[[-42  42  42 -28 -35   1]
 [ -2   4   2  -9  -5  -2]
 [-48  49  50 -30 -44   2]
 [-15  12  13 -21 -12   0]
 [-27  25  25 -24 -20   0]
 [ -1  -5  -4  10  18   0]]
:
[[ 42  42 -28 -35   1 -42]
 [  4   2  -9  -5  -2  -2]
 [ 49  50 -30 -44   2 -48]
 [ 12  13 -21 -12   0 -15]
 [ 25  25 -24 -20   0 -27]
 [ -5  -4  10  18   0  -1]]

[[ 36 -22   3]
 [-43  24   2]
 [ 16  -9   2]
 [-45  25   5]]
:
[[-22   3  36]
 [ 24   2 -43]
 [ -9   2  16]
 [ 25   5 -45]]

[[-18  36]
 [-31  22]
 [-18 -44]
 [-19 -42]
 [ -2 -45]
 [-31  21]
 [ -2 -45]]
:
[[ 36 -18]
 [ 22 -31]
 [-44 -18]
 [-42 -19]
 [-45  -2]
 [ 21 -31]
 [-45  -2]]

[[ 51 -27]
 [ 16 -35]
 [ 16   6]
 [-12 -34]
 [ -5 -37]
 [  9 -24]
 [ -3  14]
 [ -1  -1]]
:
[[-27  51]
 [-35  16]
 [  6  16]
 [-34 -12]
 [-37  -5]
 [-24   9]
 [ 14  -3]
 [ -1  -1]]

[[-31 -10  16]
 [-36 -23  18]
 [ 19  10  -9]
 [-33 -13  17]
 [-30 -11  16]
 [ 21  17 -10]
 [ 24  34 -10]
 [-34 -15  17]
 [ 26  35 -11]
 [-39 -37  18]]
:
[[-10  16 -31]
 [-23  18 -36]
 [ 10  -9  19]
 [-13  17 -33]
 [-11  16 -30]
 [ 17 -10  21]
 [ 34 -10  24]
 [-15  17 -34]
 [ 35 -11  26]
 [-37  18 -39]]

[[-31  43  20   3   7  27  28 -23 -26  52   1  21 -12]
 [ 16 -12  -9  -3 -14  -9  -1  -3  10  16  -2   2  -5]
 [  4  18  -2   3 -10 -19   7   2  -1 -10 -15  -6  -3]]
:
[[ 43  20   3   7  27  28 -23 -26  52   1  21 -12 -31]
 [-12  -9  -3 -14  -9  -1  -3  10  16  -2   2  -5  16]
 [ 18  -2   3 -10 -19   7   2  -1 -10 -15  -6  -3   4]]

[[ 24  10 -23  -6  -3  13 -21  -1 -12   0  10 -26  -3  11  39  14]
 [ 23  16  -7 -15   8 -18  -4  25  20  19  -7  -3  28   7  13  -5]
 [ 24   1 -28   6   7 -12 -12   2  -9 -14  -8 -23   7   4  14  19]
 [  7 -13 -23 -10 -27 -10 -15  -3 -17 -12  -6 -22  -8  28  15   5]
 [  9  -6 -24 -20 -11 -18  -6  13 -17   6 -17 -23   1  41  14  44]
 [ 17  -6 -25   9  -1  -4 -25  -8  -1  -6  39   5  -6  -2  37   7]]
:
[[ 10 -23  -6  -3  13 -21  -1 -12   0  10 -26  -3  11  39  14  24]
 [ 16  -7 -15   8 -18  -4  25  20  19  -7  -3  28   7  13  -5  23]
 [  1 -28   6   7 -12 -12   2  -9 -14  -8 -23   7   4  14  19  24]
 [-13 -23 -10 -27 -10 -15  -3 -17 -12  -6 -22  -8  28  15   5   7]
 [ -6 -24 -20 -11 -18  -6  13 -17   6 -17 -23   1  41  14  44   9]
 [ -6 -25   9  -1  -4 -25  -8  -1  -6  39   5  -6  -2  37   7  17]]

[[ -1  -4 -10  16  15   1 -25  44  -6 -10 -33]
 [ 33  -9  17   7   5 -16   1  -2   2 -15  18]
 [ -3  -9 -25 -30  42 -13  12  -2 -21  13 -16]
 [ -5  -3 -23  11  10 -10 -29  45   6  -6 -16]
 [  0 -17  -2  25 -13 -17 -23  20  17   5 -15]
 [  0  11  20   4   4 -15  26 -12  -6   9  32]
 [ 14 -12  -3  -8  28  19 -32  20  -1  38   2]]
:
[[ -4 -10  16  15   1 -25  44  -6 -10 -33  -1]
 [ -9  17   7   5 -16   1  -2   2 -15  18  33]
 [ -9 -25 -30  42 -13  12  -2 -21  13 -16  -3]
 [ -3 -23  11  10 -10 -29  45   6  -6 -16  -5]
 [-17  -2  25 -13 -17 -23  20  17   5 -15   0]
 [ 11  20   4   4 -15  26 -12  -6   9  32   0]
 [-12  -3  -8  28  19 -32  20  -1  38   2  14]]

[[ 19  -4  23]
 [  1  -1  23]
 [ 15   1  43]
 [ -5 -36   3]
 [ -4  -9  17]
 [ 12 -14   2]
 [ 23 -19  30]]
:
[[ -4  23  19]
 [ -1  23   1]
 [  1  43  15]
 [-36   3  -5]
 [ -9  17  -4]
 [-14   2  12]
 [-19  30  23]]
---
[[  0 -31   1   5  26  -7   1   1  14 -17 -16  -7  11 -30  -7]
 [ -8 -23   7  -2  32  -8  -9  15  24 -32 -25  -4  19 -10  -6]
 [  6  14  -9  -3  17  -5  -3   5  35  -6  10 -20  17  -5 -18]
 [ -2  -9   2  14  20  -3 -14   4  13 -14   1 -18  14 -26 -12]
 [  7 -25 -12   3  45   0 -24  32  27 -31 -21  -5 -11  -7  -6]
 [  5  -3   6  -4  21   6 -13   9  18 -35 -10  -9  24 -22  -2]]
:
[[-30  -7   0 -31   1   5  26  -7   1   1  14 -17 -16  -7  11]
 [-10  -6  -8 -23   7  -2  32  -8  -9  15  24 -32 -25  -4  19]
 [ -5 -18   6  14  -9  -3  17  -5  -3   5  35  -6  10 -20  17]
 [-26 -12  -2  -9   2  14  20  -3 -14   4  13 -14   1 -18  14]
 [ -7  -6   7 -25 -12   3  45   0 -24  32  27 -31 -21  -5 -11]
 [-22  -2   5  -3   6  -4  21   6 -13   9  18 -35 -10  -9  24]]

[[ 12   8  -6]
 [-11   8  18]
 [ -2 -20  12]
 [-11  -9  17]
 [ 10  -6  -5]
 [ -2   6 -23]
 [-20   6   2]
 [ -2  -3 -22]
 [  5  20   1]
 [ 41   6 -16]
 [-37   6 -17]]
:
[[  8  -6  12]
 [  8  18 -11]
 [-20  12  -2]
 [ -9  17 -11]
 [ -6  -5  10]
 [  6 -23  -2]
 [  6   2 -20]
 [ -3 -22  -2]
 [ 20   1   5]
 [  6 -16  41]
 [  6 -17 -37]]

[[-18  -2  11   7 -10   0 -36   7  -4  37  -7  -3 -10 -24  19   9]
 [ 20  22   9  23  25  15  37  26  15  29   6  -9  11  21  16 -18]
 [-34 -17 -13   1 -26 -18  28   0 -19  -7   8 -13 -32  24  17  -1]
 [  2 -13 -28 -28  -3  -8  -5 -32  -7 -17  -4 -14  -3  -7 -48 -29]
 [ 12  12   9   9  13  16  13  12  13  -2   2  15  17   7 -10  -8]
 [ 12   0  12  -4   6  -2 -19  -4   0   6  -4 -36   0 -13  11 -33]]
:
[[ 19   9 -18  -2  11   7 -10   0 -36   7  -4  37  -7  -3 -10 -24]
 [ 16 -18  20  22   9  23  25  15  37  26  15  29   6  -9  11  21]
 [ 17  -1 -34 -17 -13   1 -26 -18  28   0 -19  -7   8 -13 -32  24]
 [-48 -29   2 -13 -28 -28  -3  -8  -5 -32  -7 -17  -4 -14  -3  -7]
 [-10  -8  12  12   9   9  13  16  13  12  13  -2   2  15  17   7]
 [ 11 -33  12   0  12  -4   6  -2 -19  -4   0   6  -4 -36   0 -13]]

[[-28 -10 -16  41  49]
 [-29  15  27  23  28]
 [ 12 -11 -25  44 -23]]
:
[[ 41  49 -28 -10 -16]
 [ 23  28 -29  15  27]
 [ 44 -23  12 -11 -25]]

[[ 16  -9   0 -21 -26  12 -31 -39]
 [ 25   1   1   8   3   5  18  21]
 [-16  -3   2 -10 -12  -3  -8 -16]
 [  6 -15 -12 -15 -15  21 -27 -38]
 [-29  -2  -2   5  -4 -45  15  20]
 [-19   9  11 -12  -2   5 -39 -33]]
:
[[-31 -39  16  -9   0 -21 -26  12]
 [ 18  21  25   1   1   8   3   5]
 [ -8 -16 -16  -3   2 -10 -12  -3]
 [-27 -38   6 -15 -12 -15 -15  21]
 [ 15  20 -29  -2  -2   5  -4 -45]
 [-39 -33 -19   9  11 -12  -2   5]]

[[ 11   2   8   2]
 [ 15  10  -2  -4]
 [ 38   0  21  13]
 [  6  12   9   9]
 [ -9  14   4  14]
 [ 15  20  -4  -5]
 [ 19  42  29  28]
 [-19 -11  11   3]
 [-30  14  10  19]]
:
[[  8   2  11   2]
 [ -2  -4  15  10]
 [ 21  13  38   0]
 [  9   9   6  12]
 [  4  14  -9  14]
 [ -4  -5  15  20]
 [ 29  28  19  42]
 [ 11   3 -19 -11]
 [ 10  19 -30  14]]

[[49 35  2 43 -6]
 [49 35  2 43 -1]]
:
[[43 -6 49 35  2]
 [43 -1 49 35  2]]

[[ -9  14  -3  -1  41  47 -21  33 -13]
 [-29 -37  20 -39  55 -31  24  31  22]
 [-20 -18   0 -28  37  -8  -3  22  12]
 [ -1  -8 -12 -15   1 -10 -14 -21  29]
 [  0   3   2  -6  29  15  -6  10  21]
 [-29 -35  14 -39  53 -27  16  31  18]
 [-16 -15   2 -22  29 -10   2  21   8]]
:
[[ 33 -13  -9  14  -3  -1  41  47 -21]
 [ 31  22 -29 -37  20 -39  55 -31  24]
 [ 22  12 -20 -18   0 -28  37  -8  -3]
 [-21  29  -1  -8 -12 -15   1 -10 -14]
 [ 10  21   0   3   2  -6  29  15  -6]
 [ 31  18 -29 -35  14 -39  53 -27  16]
 [ 21   8 -16 -15   2 -22  29 -10   2]]
